(in the rows, 128 means zero)
[131  98  84 106 200 142 156 144 138  95 104 129 105  51 130 133 103 148
 143 139 101 101  87 112 105 122 179 168 133 144 131 121 149 152 124 122
  88 120 142]	5
[103  93 122 155 117 130  98 116 153 110 155 137 136 170 207 154  79 106
 153 140  94 121 108 144 186  65  99 114 175 136 108 128  86 117 127  95
 119 168 145]	8
[126  82  85 101 187 136 157 128 130 109 113 105 106  74  96 142  92 159
 157 140 127 115 117 115  88 119 180 184 161 133 131 128 132 132 135 116
  85 143 156]	9
[119  97  81 111 186 135 160 141 131  90 102 132 115  70 113 142  89 152
 153 136 112 113  89 112 115 122 187 170 136 134 124 127 167 141 123 128
  85 129 155]	2
[162 147 123 129 135  95 123 173 146  90 130 102 140 147 149  92  80 152
  74 123 104 112 149 127  72  92 116 151 137 159 125 142 125 167 104 139
  99 141 110]	6
[122  91  85 106 185 130 158 146 132  93 107 131 114  84 118 140 102 158
 142 139 114 112  97 106 103 113 187 172 144 132 123 127 167 146 122 130
  85 137 160]	2
[ 99  79 130 136 152 122  91 164 147 115 148 124 131 166 209 139  87 128
 146 141  94 103 117 117 152  64 101 132 163 138 100 121 129 128 117 105
 119 168 158]	1
[132  84  78  88 190 138 146 122 144 104  95 110 105  80 103 134  92 153
 156 138 110 105 122  85  94 102 169 162 144 131 126 119 151 155 134 126
  76 142 170]	4
[160 114 120 209  94 128 187 133 137  87 177 122 120  48 160 161  78 159
  70 130 108 130 129 116 180  99 152 158  97 110 148 185 144 178  85 119
 111 186 140]	0
[154  94 110 194 123 147 178 131 142  81 175 122 125  86 156 161  89 187
  91 135 108 123 130  72 178 111 167 186  89 110 139 197 159 180  89 119
 111 178 170]	2
[120 102  90 103 208 135 156 126 137 105 114 118 109  46 128 151  89 160
 148 129 113  98  98  94  91 129 183 169 127 157 135 129 136 166 123 119
  82 152 158]	6
[170 135 128 115 119  94 129 173 148  90 109 102 140 155 147  68  66 155
  75 125 100 120 158 121  71  87 101 146 143 153 120 134 149 171 119 154
  98 126 112]	4
[130  90 135 162 109 113  98 169 177 103 159 145 140 158 198 131  85  87
 129 140  98 130 117 149 174  65 109  98 174 130 120 123 130 123  98 108
 116 156 133]	0
[104  89 127 132 130 117  96 153 152 120 151 118 139 178 201 148  88 133
 142 143  82 116 115 121 158  63 105 120 176 134  99 122 124 127 102 100
  96 153 156]	2
[135  93  84  96 173 134 156 140 138 104  93 119 112  67 121 118  83 146
 143 128 107 104 118  91 100 122 164 156 131 143 118 113 155 168 130 132
  82 133 168]	4
[119  86 139 147 117 130  87 147 157 109 175 120 126 165 194 142  88 106
 145 142  96 133 113 155 163  68 103 106 193 127 107 136  91 100 120 106
 120 159 140]	9
[151 139 153 137 148  94 108 208 145  72 111  98 130 157 169  79  65 167
  58 131 101 129 143 117  50  87 116 166 149 131  96 129 168 172  99 157
 114 133  94]	1
[138 111 114 199 121 119 178 137 140  75 169 121 131  62 154 164  86 165
  86 127 110 126 127 100 180 105 156 174  98 118 144 202 167 179  82 121
 110 169 154]	2
[112  87  82 107 214 150 161 135 131  94  97 116 101  86 116 147  82 159
 159 144 122  99 107  88  94 109 178 174 134 130 122 118 147 148 145 119
 100 145 159]	1
[103  92 131 158 103 127  97 124 150 108 159 141 136 166 201 146  88 101
 152 134  98 121  99 155 192  72 101 103 178 141 105 130  95 115 127  99
 122 163 146]	8
[ 98 105 127 144 125 133 104 132 160 120 162 129 133 166 186 151  83 106
 170 140  83 121 102 141 157  74  94 112 175 131 109 124  88 119 126  99
 111 156 138]	3
[105  83 141 153 117 136 104 145 147 105 160 132 126 154 199 135  84 101
 150 131 100 137  99 142 180  71  94 109 171 134  96 130 114 116 122 109
 125 166 150]	1
[108  79 113 142 134 131  99 144 159 110 143 142 135 168 212 145  83 119
 155 144  92  92 123 124 175  78 122 118 167 141 101 121 119 118 119  99
 120 176 162]	8
[101  87 128 152 111 130  95 128 154 103 161 139 135 167 204 141  77 106
 153 138  95 118 105 139 192  66 107  99 172 137  99 130 101 114 127 101
 125 169 156]	8
[166  84 109 187 118 147 169 124 146  82 161 116 121  64 145 154  82 162
 106 130 105 122 138  79 172 112 148 176  97 115 145 183 165 186 101 125
 109 187 165]	4
[128  92  75  86 193 135 157 125 146 100  91 116 104  62 117 133  92 154
 148 133 110  93 113  84  98 114 167 153 133 143 124 120 149 165 136 129
  78 137 170]	4
[169 132 136 117 103  94 124 168 158  88 112 101 138 164 146  69  76 146
  77 125 106 124 161 125  79  90  96 130 150 149 123 131 143 170 121 151
  97 125 111]	4
[146 143 145 147 132  89 118 172 162  59 116 114 133 144 161 102  69 154
  71 125 113 115 155 126  81  90 132 158 162 143 106 142 151 169  95 144
 103 135 100]	8
[122  93  74 108 208 143 151 141 146  97 114 122 113  56 125 151  79 145
 153 142 109  94 103 103  96 118 184 163 135 147 120 120 144 144 125 118
  91 164 158]	6
[172 137 139 125 102  94 130 173 163  84 130  95 131 127 153  70  66 157
  62 130 114 150 141 159  63  99 118 151 172 150 128 148 123 146 106 149
  86 122  87]	9
[113  94 144 158 127 114 107 159 167  99 157 131 138 171 203 141  87  79
 148 141 111 139 103 154 178  60  79 106 181 141 121 124 124 128 117  99
 127 157 123]	1
[146 148 135 131 130  97 126 174 140  90 132 104 139 147 162  94  72 165
  69 131 118 125 151 132  69  83 108 137 149 150 112 130 137 153 121 143
 110 135 103]	7
[106 102  80  98 195 133 160 137 137 103  98 110  99  67 141 135  91 161
 139 133 115 101  94  96 106 115 157 172 125 144 121 116 134 167 137 115
  90 134 158]	1
[168 139 137 137 120 100 136 163 155  90 121  99 137 128 153  85  69 157
  71 124 104 135 128 139  64 101 123 142 159 165 128 148 120 167 101 141
  84 146  94]	6
[108  99 140 154 104 117  96 142 156 103 161 127 133 177 204 134  79 110
 132 137  82 145 108 147 177  59 100  98 178 126  96 135 113 124 104 111
 110 147 144]	2
[145 143 164 148 110  85 131 185 169  69 138 113 137 142 127  91  87 155
  84 122 118 118 152 128  70  96 122 144 159 139 111 148 148 176  95 150
  97 133 102]	3
[142 135 164 151 116  88 126 186 160  74 133 114 141 149 127  91  89 159
  89 121 116 123 145 124  62 100 119 154 165 136 107 147 148 177  98 154
 102 139 104]	3
[118  89 146 150 133 124  95 158 179  90 167 141 132 148 212 143 103  92
 135 145  89 115 106 146 169  68 100  97 178 140 120 131 122 123 110 107
 115 146 125]	5
[109 103 147 146 111 107  86 159 175 104 159 130 144 185 195 141 100  97
 135 141  98 139 110 149 174  62  99  89 183 133 116 132 131 120  98 104
 110 138 130]	2
[129  90 151 142 107 107  87 146 170 110 146 132 140 162 186 129  98  74
 149 137 101 136 124 153 168  67  83  82 189 133 119 124 134 125 112 118
 115 156 132]	4
[165 137 130 108 131  86 131 171 156  90 109  98 137 151 147  69  72 150
  78 123 105 118 163 113  75  84 101 145 146 156 124 141 157 174 116 150
  97 122 119]	4
[148 134 158 145 129  90 118 197 149  65 106  99 132 153 153  84  75 160
  71 120 111 138 143 126  65  85 112 159 159 141 105 132 160 178  96 147
 104 136  94]	1
[161 139 134 127 135  89 121 180 147  83 134 110 148 145 145  90  79 153
  76 124 113 105 145 127  67  94 118 142 138 166 137 145 136 167 109 144
  99 141 108]	6
[157 143 131 134 129 101 133 167 155  78 126 109 132 146 160  94  78 163
  71 130 121 131 153 128  72  86 116 138 152 151 120 134 136 161 119 142
 106 140 102]	7
[170 123 159 131 109  97 119 173 159  84 104  97 141 169 132  75  77 146
  83 122 108 152 154 119  63  84 104 134 173 143 112 129 152 179 107 153
  95 132 103]	4
[149  88 114 194 134 141 166 136 155  81 164 128 116  43 175 152 100 176
  88 133  97  90 129  90 169 128 164 176  92 126 148 190 153 183  85 121
 106 168 152]	5
[149  96 104 199 128 135 169 137 148  84 173 128 118  53 158 157  78 184
  81 132 103 101 136  89 175 102 172 182  84 113 143 192 158 173  80 118
 111 183 162]	0
[119  85  75 110 219 149 141 125 142  94 106 122 115  75 106 154  85 160
 162 143 114  90 101  85  86 117 191 158 129 143 134 129 133 150 133 120
  89 160 161]	6
[108 103 141 154 124 113 107 161 172 109 169 140 144 162 191 135  80  77
 160 144  96 130 110 148 160  78  98 102 179 130 116 128 124 127 115 110
 124 155 135]	3
[103  93 132 155 113 128  82 131 147 113 152 135 139 159 206 150  81 110
 151 137  89 121 101 146 178  74 108 116 172 132 104 125 100 120 123 103
 119 163 143]	8
[156  93  95 206 123 148 175 128 153  79 180 128 114  63 163 160  69 184
  80 136  97 106 131  86 179 107 163 188  82 110 141 185 151 176  81 119
 114 185 162]	0
[110  95 145 153 126 119 102 159 168 103 160 124 133 173 207 143  82  80
 143 147 106 143 102 158 171  62  84  97 181 137 121 118 127 123 119  99
 128 152 122]	1
[112  87 140 146 120 133 100 145 157 107 159 136 130 148 213 135 101 107
 139 133  77 114  98 140 172  74  92 103 175 143 103 133  96 121 119 106
 112 151 139]	5
[114 106  82 106 178 134 173 138 136 110 111 125 107  54 118 134  93 157
 157 130 109  91  98  97  93 141 179 171 130 135 122 120 137 170 133 126
  82 138 166]	3
[139 139 165 139 116  79 112 187 154  69 120 104 137 174 145  92  94 170
  61 125 110 135 149 126  71  80 126 138 165 132 100 143 157 172  91 152
 100 124 103]	2
[120  96 142 151 111 111 102 155 173 102 160 135 136 179 204 138  98  91
 133 142  96 143 110 151 175  69 108  98 187 132 121 135 136 120  97 107
 109 145 135]	2
[116  89  90 118 197 142 134 134 148  97 114 125 113  78 121 140  93 168
 146 146 131 114 118  95  96 111 187 156 133 129 124 124 156 141 134 123
 104 152 158]	7
[133 100  80 119 190 130 158 148 139  95 105 126 108  69 116 146  84 141
 145 137 110 104  97 109 115 102 179 163 140 129 130 120 150 151 121 119
  88 138 147]	0
[157 130 154 145  99  97 133 179 150  91 118  93 131 147 162  70  72 158
  60 128 113 159 123 150  69  98 107 154 160 146 122 132 143 176 107 144
  97 126  87]	1
[151 109 116 205 106 124 184 131 145  91 180 129 122  43 158 158  78 163
  73 130 112 123 137 119 182 100 156 169  97 118 145 193 154 167  77 121
 113 182 146]	0
[105  87 140 134 112 127  78 136 159 120 158 117 126 171 196 130  86 101
 143 132  80 122 129 129 170  64  87  94 172 127  92 125 112 122 123 114
 119 153 163]	4
[103  79 134 143 138 116 102 163 154 111 148 125 134 170 206 137  90 116
 144 138 101 105 129 125 158  60  94 125 172 140 103 126 121 129 118 100
 117 170 154]	1
[117  89 148 164 128 125  92 153 182  96 169 141 137 153 212 150  85  96
 140 150 115 136 125 142 164  75 109  84 179 128 114 122 136 115 116 109
 132 173 130]	7
[162 149 146 134 115  97 152 165 150  78 117  90 117 143 159  75  68 149
  63 125 113 157 117 148  77  88 104 142 164 150 125 143 135 168 111 143
  95 121  83]	1
[117  79 127 124 131 125  97 141 164 120 138 125 136 172 189 132  85 109
 155 136  89 109 139 121 155  69  91 107 176 145 106 118 126 124 119 108
 108 162 158]	4
[161 137 133 139 120 106 117 180 151  86 134 103 142 144 158 100  66 156
  71 129 101 107 153 121  72  97 123 134 136 150 117 132 123 168 105 140
  98 150 109]	6
[140  99  78 118 186 132 162 147 141  94 104 129 110  63 110 147  88 143
 145 135 115 101 100 107 113 102 183 169 141 132 135 121 146 154 124 118
  80 139 146]	0
[153 155 143 132 102  92 148 182 160  91 128 100 134 127 150  81  71 153
  74 124 101 128 133 140  59 105 120 142 160 148 119 143 130 171 108 145
  82 123  94]	3
[133  84  93 103 176 143 149 115 143  96  98 109 101  86  98 144  95 147
 157 138 114 110 124  89 101 105 171 151 147 123 129 118 145 158 139 123
  82 146 162]	4
[122  89  81 108 211 139 168 143 128  91 100 124 101  77 118 133  89 150
 157 140 122 114  92 106 105 108 175 185 137 139 127 121 165 149 136 122
 103 145 157]	1
[149  94 101 200 130 145 177 130 148  73 168 123 121  71 158 173  87 187
  88 137 103 120 134  78 171 109 175 191  92 108 140 195 160 183  84 120
 106 184 164]	2
[175 140 142 134 105  87 138 180 152  86 129  98 136 133 143  73  72 146
  65 124 121 144 135 164  64 106 115 146 179 157 133 150 131 153 100 150
  87 111  85]	9
[118  98  84 106 188 136 161 118 150  92 117 121 102  50 115 149  99 147
 149 126 120  87 106  96 113 124 179 141 131 154 129 136 125 157 122 115
  80 155 167]	6
[113 101 135 158 122 111  98 147 164 102 151 142 141 158 215 145  76  78
 147 141  98 125 110 157 180  78 107 105 184 140 115 122 128 123 110 103
 124 155 133]	8
[166 146 129 132 125 103 134 178 154  72 123 107 129 135 167  92  85 154
  64 130  89 108 135 133  87  84 112 134 143 152 126 138 122 168 109 136
  90 115  91]	5
